Here is a tiny trained network, its code and every weight. The questions are about switching its units off for an input and a class, where a switched-off unit gives its printed mean instead of its output.

import numpy as np


def w(rows, s, z=0):
    codes = np.array(rows[::2]) - 128.0
    scale = np.full(codes.shape[1], s)
    scale[-1] = z or s
    return codes * scale


def f(y):
    return np.maximum(y, 0)


def log_softmax(a):
    a = a - a.max(-1, keepdims=True)
    return a - np.log(np.exp(a).sum(-1, keepdims=True))


def net(x, mask):
    res = np.array(x, float).reshape(1, 7) / 4 @ E
    y = f(res @ A[0][:, :-1].T + A[0][:, -1])
    res = res + np.where(mask, y, B[0][:, -1]) @ B[0][:, :-1]
    return log_softmax(res[-1] @ U[:, :-1].T + U[:, -1])


A, B = {}, {}
E = w([
[119,110,201,191,140,154,130,97,193,186],'x0',
[76,173,132,127,88,114,246,129,126,142],'x1',
[205,172,124,63,171,110,151,78,145,167],'x2',
[154,230,162,172,68,113,80,101,97,123],'x3',
[97,102,194,55,97,50,110,86,150,86],'x4',
[124,130,125,125,127,130,126,127,131,128],'x5',
[180,92,126,90,33,188,134,120,145,155],'x6',
],0.011)
A[0] = w([
[114,98,86,77,117,135,143,176,66,102,61],'N1',
[143,177,2,63,84,96,131,137,4,34,111],'N2',
[153,213,164,151,97,117,91,107,111,133,40],'N3',
[165,76,117,104,55,161,133,123,136,150,46],'N4',
[220,196,136,56,199,123,164,56,139,171,94],'N5',
[138,132,102,210,161,176,143,92,131,181,53],'N6',
[87,199,117,107,112,138,246,132,113,123,92],'N7',
[117,63,137,126,159,121,227,151,154,133,65],'N8',
[95,98,168,87,93,81,109,40,160,35,20],'N9',
[57,147,105,125,93,106,224,83,148,147,70],'N10',
[109,133,210,190,138,163,170,69,230,170,62],'N11',
[84,123,205,172,146,162,121,83,214,196,22],'N12',
[19,62,156,206,63,154,92,177,104,60,126],'N13',
[155,76,116,129,152,136,62,126,167,108,69],'N14',
[151,204,166,172,103,106,97,108,79,138,55],'N15',
[164,91,138,113,59,121,135,106,143,113,34],'N16',
[185,112,134,107,31,165,137,141,148,127,43],'N17',
[184,103,123,112,41,147,158,133,122,125,98],'N18',
[169,104,100,147,93,141,143,121,105,150,69],'N19',
[122,233,148,147,78,136,85,111,144,108,4],'N20',
[146,83,102,128,139,132,25,90,139,88,88],'N21',
[129,202,140,152,82,135,100,90,82,115,31],'N22',
[108,98,152,74,105,103,111,137,124,99,134],'N23',
[144,85,83,84,183,116,164,96,180,157,42],'N24',
[169,116,132,138,164,143,68,121,109,111,67],'N25',
[129,52,77,96,151,105,167,177,114,144,46],'N26',
[176,156,54,192,174,152,152,142,101,182,87],'N27',
[178,98,115,124,188,126,36,119,129,126,21],'N28',
[150,116,120,91,40,174,117,141,155,169,51],'N29',
[214,184,129,94,183,99,152,96,171,148,86],'N30',
[139,106,144,113,150,150,22,133,102,124,36],'N31',
[98,128,120,156,107,151,113,191,124,105,43],'N32',
[149,116,191,115,106,76,127,97,128,96,45],'N33',
[155,161,31,210,120,222,137,200,99,158,84],'N34',
[120,156,148,155,179,82,117,143,117,114,25],'N35',
[77,50,126,102,200,140,144,121,134,169,89],'N36',
[87,164,147,134,58,96,231,142,128,117,65],'N37',
[132,106,101,140,70,154,128,103,149,87,61],'N38',
[94,120,176,77,83,61,111,109,145,79,3],'N39',
[89,149,135,162,211,90,131,131,127,83,20],'N40',
[97,152,103,189,210,53,118,106,100,90,85],'N41',
[112,61,113,124,179,152,165,127,202,114,84],'N42',
[148,143,102,174,143,179,133,145,141,184,56],'N43',
[64,88,214,94,102,43,91,83,206,181,20],'N44',
[162,169,163,193,91,85,117,119,146,141,24],'N45',
[129,144,174,187,118,128,105,120,179,151,22],'N46',
[64,190,132,149,200,69,161,106,133,118,66],'N47',
],0.0099,0.0033)
B[0] = w([
[164,166,124,180,132,130,99,111,172,102,184],'N1',
[228,177,147,171,199,100,68,68,254,135,251],'N2',
[124,112,69,99,63,157,161,135,134,44,187],'N3',
[80,100,169,97,161,157,97,152,164,110,193],'N4',
[70,190,157,201,103,232,180,57,65,151,224],'N5',
[153,126,91,113,171,68,98,114,86,117,192],'N6',
[144,141,155,149,100,58,163,190,124,187,201],'N7',
[153,109,102,130,72,123,143,150,144,86,190],'N8',
[140,106,91,101,162,91,108,125,25,132,207],'N9',
[152,129,147,164,95,87,187,210,110,171,190],'N10',
[186,190,143,155,172,79,75,129,191,127,222],'N11',
[169,170,133,149,159,98,85,102,201,137,212],'N12',
[109,196,187,208,111,227,197,7,88,141,237],'N13',
[151,144,127,158,57,104,179,179,140,180,187],'N14',
[116,63,51,95,94,144,173,148,159,35,190],'N15',
[87,93,157,82,163,152,106,146,115,133,171],'N16',
[77,99,162,78,171,161,92,155,165,127,198],'N17',
[57,79,169,107,160,132,62,146,163,151,192],'N18',
[96,113,128,102,155,136,102,157,116,131,160],'N19',
[128,99,70,113,94,144,174,149,151,73,185],'N20',
[127,138,143,167,88,69,213,187,121,191,203],'N21',
[135,102,80,108,58,161,164,166,172,52,181],'N22',
[148,165,90,138,153,96,114,80,60,116,181],'N23',
[97,136,101,155,86,164,172,110,128,76,189],'N24',
[122,111,155,149,82,80,145,175,125,159,175],'N25',
[155,118,98,111,81,144,131,126,146,78,190],'N26',
[120,121,85,61,163,58,98,110,35,145,206],'N27',
[150,142,168,140,64,80,151,192,132,174,197],'N28',
[82,89,171,67,157,169,96,152,154,155,197],'N29',
[89,148,172,185,117,199,165,66,102,134,197],'N30',
[154,146,150,167,87,100,192,205,143,184,189],'N31',
[104,157,144,153,130,130,167,56,84,144,163],'N32',
[151,112,112,120,157,120,127,121,71,116,174],'N33',
[125,112,96,98,155,68,108,104,37,124,242],'N34',
[93,100,154,84,144,151,105,142,148,135,165],'N35',
[124,120,60,69,63,172,120,133,177,43,197],'N36',
[152,150,143,163,89,96,166,197,104,174,197],'N37',
[74,117,145,132,154,146,135,133,139,150,160],'N38',
[135,123,78,105,164,112,97,119,59,148,193],'N39',
[71,97,164,73,137,176,93,155,169,145,184],'N40',
[26,65,194,59,159,173,70,157,179,147,205],'N41',
[163,99,48,104,89,172,170,116,156,52,195],'N42',
[139,115,108,108,171,97,98,120,94,122,186],'N43',
[154,121,89,112,183,64,75,107,48,113,218],'N44',
[143,102,68,109,104,154,138,132,169,78,174],'N45',
[157,141,125,137,143,108,120,115,183,116,175],'N46',
[106,70,159,80,144,160,95,153,152,177,197],'N47',
],0.0081,0.013)
U = w([
[148,101,56,106,50,147,175,149,163,22,62],'0',
[152,118,82,97,206,60,121,114,2,151,131],'1',
[158,140,167,170,61,73,194,240,130,244,82],'2',
[30,84,198,71,191,162,102,169,185,174,75],'3',
[238,181,135,180,206,96,104,71,238,133,218],'4',
[88,172,169,207,101,201,193,18,72,159,249],'5',
],0.0085,0.0014)

Each question gives the input, the list of numbers given to net, and the class t.
The units are the neurons (one row each of A and B). Each row of codes is followed by its name. A weight is (code - 128) times the scale printed after its matrix; where a second scale follows, it is the last column's (A, B and U).
mask holds one flag per neuron, in row order. A switched-off neuron (its flag False) gives its mean, the last column of its row in B, instead of its output. The means were averaged over made-up inputs and are rounded, as every weight is.
A unit's drop is (log p(t) with every unit on - log p(t) with that unit switched off) / (log p(t) with every unit on - log p(t) with every unit switched off).
The circuit of an input: a set's keep is (log p(t) with only the set's units on - log p(t) with every unit switched off) / (log p(t) with every unit on - log p(t) with every unit switched off). Starting from the 12 units with the biggest drops (on a tie, the unit counted first), units are removed one at a time, each time the one whose removal leaves the highest keep (on an exact tie, the one counted first), for as long as the keep stays at least 0.8.
units of the circuit, in order: the units of the circuit, biggest drop first
top k neurons: the k neurons with the biggest drops, biggest first
drop when u is switched off: that unit's drop, to one decimal
input [6,5,7,7,4,-2,-4], class 0: units of the circuit, in order -> [N15]
input [-7,2,-3,-7,-3,-4,-7], class 0: top 2 neurons -> [N26, N36]
input [6,6,-5,-2,4,7,-5], class 2: top 4 neurons -> [N10, N2, N37, N7]
input [6,-5,-8,2,5,-4,-1], class 5: top 2 neurons -> [N13, N2]
input [-8,-2,-8,-4,8,4,0], class 1: top 3 neurons -> [N9, N39, N5]
input [0,6,-2,6,1,-1,8], class 3: top 2 neurons -> [N18, N17]
input [-7,8,-7,3,1,-4,3], class 2: top 4 neurons -> [N37, N7, N10, N5]
input [2,2,8,-6,5,7,-4], class 5: top 2 neurons -> [N5, N30]
input [2,-7,3,5,-6,5,-6], class 2: top 3 neurons -> [N28, N31, N25]
input [5,-3,1,-2,6,0,-2], class 1: top 3 neurons -> [N2, N44, N9]
input [-5,0,-1,7,-4,1,8], class 3: top 3 neurons -> [N18, N17, N29]
input [8,-3,-4,7,0,7,7], class 4: top 3 neurons -> [N11, N12, N46]
input [5,-6,8,-1,-1,-6,7], class 5: top 2 neurons -> [N5, N30]
input [-6,3,-8,5,3,-6,2], class 5: units of the circuit, in order -> [N13]
input [-8,2,8,1,0,5,5], class 4: top 2 neurons -> [N2, N13]
input [-2,7,1,-7,6,5,-6], class 0: top 2 neurons -> [N36, N42]
input [-3,4,3,-4,1,-5,8], class 3: drop when N1 is switched off -> 0.0
input [5,3,7,0,-6,3,2], class 5: drop when N39 is switched off -> 0.3
input [3,3,-3,-1,6,6,7], class 3: drop when N18 is switched off -> 0.9
input [7,4,-1,-1,8,8,-4], class 1: units of the circuit, in order -> [N44]
input [3,-7,6,4,5,-3,-5], class 2: drop when N13 is switched off -> 0.1
